Here is a tiny trained network, its code and every weight. The questions are about switching its units off for an input and a class, where a switched-off unit gives its printed mean instead of its output.

import numpy as np


def w(rows, s, z=0):
    codes = np.array(rows[::2]) - 128.0
    scale = np.full(codes.shape[1], s)
    scale[-1] = z or s
    return codes * scale


def norm(h):
    return h / np.sqrt((h * h).mean(-1, keepdims=True) + 1e-5)


def f(y):
    return np.maximum(y, 0)


def log_softmax(a):
    a = a - a.max(-1, keepdims=True)
    return a - np.log(np.exp(a).sum(-1, keepdims=True))


def net(x, mask):
    res = np.array(x, float).reshape(1, 8) / 4 @ E
    u = 0
    for l in range(4):
        y = f(norm(res) @ A[l][:, :-1].T + A[l][:, -1])
        res = res + np.where(mask[u : u + 9], y, B[l][:, -1]) @ B[l][:, :-1]
        u += 9
    return log_softmax(norm(res)[-1] @ U[:, :-1].T + U[:, -1])


A, B = {}, {}
E = w([
[125,80,113],'x0',
[3,66,97],'x1',
[127,161,181],'x2',
[191,81,141],'x3',
[25,154,182],'x4',
[113,124,145],'x5',
[185,67,179],'x6',
[161,48,207],'x7',
],0.0074)
A[0] = w([
[107,63,27,1],'L0N0',
[228,89,211,139],'L0N1',
[245,218,38,102],'L0N2',
[156,91,152,128],'L0N3',
[195,233,119,125],'L0N4',
[53,180,160,109],'L0N5',
[132,146,100,85],'L0N6',
[51,44,59,175],'L0N7',
[104,72,143,69],'L0N8',
],0.011,0.0038)
B[0] = w([
[105,56,63,175],'L0N0',
[178,189,222,255],'L0N1',
[112,187,100,241],'L0N2',
[143,174,202,176],'L0N3',
[110,176,74,218],'L0N4',
[13,155,169,196],'L0N5',
[121,119,123,140],'L0N6',
[174,2,158,252],'L0N7',
[166,142,98,163],'L0N8',
],0.0084,0.0062)
A[1] = w([
[90,142,219,174],'L1N0',
[183,147,182,54],'L1N1',
[52,146,139,98],'L1N2',
[117,255,94,158],'L1N3',
[133,130,116,32],'L1N4',
[71,160,219,254],'L1N5',
[135,184,134,108],'L1N6',
[83,11,12,34],'L1N7',
[48,248,180,107],'L1N8',
],0.0087,0.0023)
B[1] = w([
[161,45,192,222],'L1N0',
[163,156,254,189],'L1N1',
[36,86,170,179],'L1N2',
[85,144,126,246],'L1N3',
[146,113,137,128],'L1N4',
[80,184,207,253],'L1N5',
[48,95,116,176],'L1N6',
[177,96,112,225],'L1N7',
[101,98,118,244],'L1N8',
],0.0074,0.0049)
A[2] = w([
[158,183,47,165],'L2N0',
[115,231,172,126],'L2N1',
[159,172,54,157],'L2N2',
[199,255,39,156],'L2N3',
[143,183,102,72],'L2N4',
[101,150,58,130],'L2N5',
[74,213,222,74],'L2N6',
[248,130,12,253],'L2N7',
[147,45,67,143],'L2N8',
],0.0072,0.0027)
B[2] = w([
[82,166,78,186],'L2N0',
[112,99,159,236],'L2N1',
[103,157,113,176],'L2N2',
[95,227,94,228],'L2N3',
[149,155,107,155],'L2N4',
[163,176,166,172],'L2N5',
[101,93,144,253],'L2N6',
[2,139,73,223],'L2N7',
[119,78,22,201],'L2N8',
],0.0085,0.0037)
A[3] = w([
[253,129,110,141],'L3N0',
[218,115,190,164],'L3N1',
[178,118,98,2],'L3N2',
[56,112,168,143],'L3N3',
[129,128,125,101],'L3N4',
[167,120,106,30],'L3N5',
[81,83,32,109],'L3N6',
[170,118,139,91],'L3N7',
[97,124,147,174],'L3N8',
],0.013,0.0054)
B[3] = w([
[144,149,85,179],'L3N0',
[255,154,74,254],'L3N1',
[140,122,183,128],'L3N2',
[128,89,170,248],'L3N3',
[117,92,169,128],'L3N4',
[205,70,197,128],'L3N5',
[213,100,100,227],'L3N6',
[189,216,137,148],'L3N7',
[177,79,181,216],'L3N8',
],0.0074,0.0054)
U = w([
[120,217,64,136],'0',
[139,71,190,252],'1',
[250,160,187,134],'2',
[159,47,57,83],'3',
[32,104,179,18],'4',
],0.018,0.0036)

Each question gives the input, the list of numbers given to net, and the class t.
The units are the neurons (one row each of A and B). Each row of codes is followed by its name. A weight is (code - 128) times the scale printed after its matrix; where a second scale follows, it is the last column's (A, B and U).
mask holds one flag per neuron, layer by layer. A switched-off neuron (its flag False) gives its mean, the last column of its row in B, instead of its output. The means were averaged over made-up inputs and are rounded, as every weight is.
A unit's drop is (log p(t) with every unit on - log p(t) with that unit switched off) / (log p(t) with every unit on - log p(t) with every unit switched off).
The circuit of an input: a set's keep is (log p(t) with only the set's units on - log p(t) with every unit switched off) / (log p(t) with every unit on - log p(t) with every unit switched off). Starting from the 12 units with the biggest drops (on a tie, the unit counted first), units are removed one at a time, each time the one whose removal leaves the highest keep (on an exact tie, the one counted first), for as long as the keep stays at least 0.8.
circuit, biggest first: the units of the circuit, biggest drop first
most important unit: the unit with the biggest drop
top k neurons: the k neurons with the biggest drops, biggest first
k most important neurons of layer l: the k neurons of layer l with the biggest drops, biggest first
drop of u: that unit's drop, to one decimal
input [1,-5,8,1,-4,5,-1,0], class 0: circuit, biggest first : L0N4; L0N7
input [-2,1,-7,5,-4,7,7,-8], class 0: circuit, biggest first : L0N2; L2N3
input [-2,1,5,-1,0,-8,5,-4], class 4: most important unit : L3N1
input [-4,8,-2,1,3,-7,2,5], class 3: 2 most important neurons of layer 0 : L0N1; L0N7
input [-8,-8,7,6,-5,-6,1,-2], class 0: circuit, biggest first : L0N4; L0N2; L2N3; L2N7
input [-3,-8,6,4,5,-6,8,-7], class 0: circuit, biggest first : L0N4; L0N7
input [3,5,-2,-6,-4,-5,8,6], class 2: top 3 neurons : L0N1; L0N3; L3N1
input [2,-1,-3,-5,6,-6,6,8], class 2: top 2 neurons : L3N1; L0N5
input [0,6,-5,7,-6,8,3,7], class 2: top 3 neurons : L0N1; L0N3; L3N1
input [6,0,5,3,0,5,-6,-4], class 1: 2 most important neurons of layer 3 : L3N3; L3N8
input [-4,5,7,-4,-6,2,5,7], class 2: top 2 neurons : L3N1; L0N5
input [-5,2,-8,4,-6,8,1,5], class 2: 2 most important neurons of layer 0 : L0N1; L0N3
input [-8,5,0,6,-3,-5,-7,-2], class 3: drop of L0N1 : 0.2
input [1,5,-2,-3,1,1,-1,3], class 3: drop of L0N1 : 0.2
input [-1,8,7,-3,-8,-8,3,3], class 3: drop of L2N4 : 0.0
input [-2,-3,8,4,8,-1,2,-5], class 4: drop of L0N7 : 0.1
input [-4,2,1,-5,-4,7,-7,-6], class 4: top neuron : L0N5
